Below is a small trained network, with its code and all its weights. Each question gives an input and a class and asks what happens when units are switched off, that is, made to give their printed mean instead of their output.

import numpy as np


def w(rows, s, z=0):
    codes = np.array(rows[::2]) - 128.0
    scale = np.full(codes.shape[1], s)
    scale[-1] = z or s
    return codes * scale


def f(y):
    return np.maximum(y, 0)


def log_softmax(a):
    a = a - a.max(-1, keepdims=True)
    return a - np.log(np.exp(a).sum(-1, keepdims=True))


def net(x, mask):
    res = np.array(x, float).reshape(1, 8) / 4 @ E
    y = f(res @ A[0][:, :-1].T + A[0][:, -1])
    res = res + np.where(mask, y, B[0][:, -1]) @ B[0][:, :-1]
    return log_softmax(res[-1] @ U[:, :-1].T + U[:, -1])


A, B = {}, {}
E = w([
[117,110,98,112,129],'x0',
[130,122,136,128,131],'x1',
[81,187,79,221,213],'x2',
[130,130,137,135,130],'x3',
[133,125,142,132,137],'x4',
[38,242,154,54,106],'x5',
[130,124,131,129,134],'x6',
[232,254,90,95,130],'x7',
],0.0086)
A[0] = w([
[134,99,155,94,111,80],'n0',
[218,74,87,198,127,72],'n1',
[196,78,94,174,136,50],'n2',
[245,213,78,107,132,77],'n3',
[166,106,140,78,61,2],'n4',
[112,155,87,202,156,58],'n5',
[166,78,156,61,50,65],'n6',
[149,90,157,132,168,125],'n7',
[156,107,159,85,83,18],'n8',
[118,135,130,129,178,60],'n9',
],0.011,0.0064)
B[0] = w([
[139,161,123,217,153,156],'n0',
[60,198,214,31,120,232],'n1',
[45,202,115,28,115,199],'n2',
[20,2,187,222,88,254],'n3',
[96,209,113,198,216,161],'n4',
[221,162,50,143,208,190],'n5',
[143,174,64,224,238,202],'n6',
[126,139,134,97,61,173],'n7',
[119,181,97,164,226,155],'n8',
[185,163,122,177,179,138],'n9',
],0.0065,0.0083)
U = w([
[186,140,95,161,229,47],'0',
[152,92,130,107,103,248],'1',
[60,10,150,181,100,45],'2',
[90,199,164,25,98,47],'3',
[182,101,120,111,110,237],'4',
],0.012,0.011)

Each question gives the input, the list of numbers given to net, and the class t.
The units are the neurons (one row each of A and B). Each row of codes is followed by its name. A weight is (code - 128) times the scale printed after its matrix; where a second scale follows, it is the last column's (A, B and U).
mask holds one flag per neuron, in row order. A switched-off neuron (its flag False) gives its mean, the last column of its row in B, instead of its output. The means were averaged over made-up inputs and are rounded, as every weight is.
A unit's drop is (log p(t) with every unit on - log p(t) with that unit switched off) / (log p(t) with every unit on - log p(t) with every unit switched off).
The circuit of an input: a set's keep is (log p(t) with only the set's units on - log p(t) with every unit switched off) / (log p(t) with every unit on - log p(t) with every unit switched off). Starting from all 10 units, units are removed one at a time, each time the one whose removal leaves the highest keep (on an exact tie, the one counted first), for as long as the keep stays at least 0.8.
units of the circuit, in order: the units of the circuit, biggest drop first
top k neurons: the k neurons with the biggest drops, biggest first
drop of u: that unit's drop, to one decimal
input [5,8,-3,1,0,6,-1,6], class 2: units of the circuit, in order => n3; n1
input [5,-3,1,1,7,-7,-2,2], class 3: units of the circuit, in order => n1; n2
input [0,5,0,3,6,4,-4,-5], class 4: units of the circuit, in order => n3; n1
input [-2,-2,7,6,3,0,-6,-5], class 0: units of the circuit, in order => n5
input [-1,3,3,-8,0,-7,3,7], class 1: units of the circuit, in order => n3; n1; n2
input [4,-2,8,1,-5,8,-2,-1], class 0: units of the circuit, in order => n5; n1
input [4,6,2,4,-3,-5,8,-1], class 3: units of the circuit, in order => n1; n2; n3
input [6,-4,4,6,1,6,2,3], class 1: units of the circuit, in order => n1; n2; n6
input [0,-7,-6,6,-4,-7,-3,4], class 3: top 3 neurons => n1; n2; n5
input [-1,3,8,4,0,1,2,-4], class 0: top 2 neurons => n5; n3
input [-2,-8,6,7,3,3,-5,7], class 1: top 2 neurons => n3; n6
input [-3,-6,-6,-4,7,6,7,-3], class 4: top 2 neurons => n1; n2
input [-1,8,-5,-3,-4,3,3,5], class 0: top 4 neurons => n6; n4; n8; n1
input [-8,4,-4,5,-7,-2,-5,-6], class 4: units of the circuit, in order => n3
input [-3,-4,-7,0,-5,-6,-2,-1], class 0: top 3 neurons => n6; n4; n8
input [-5,5,-1,3,-6,-7,-2,-2], class 3: top 3 neurons => n1; n2; n3
input [1,4,8,-5,-6,7,4,-3], class 0: top 2 neurons => n5; n1
input [1,-7,-7,5,-3,6,1,3], class 0: drop of n8 => 0.1
input [3,1,-3,-1,1,-5,2,8], class 2: drop of n1 => 0.0
input [5,-8,7,-4,-3,-8,3,8], class 2: drop of n3 => 1.5
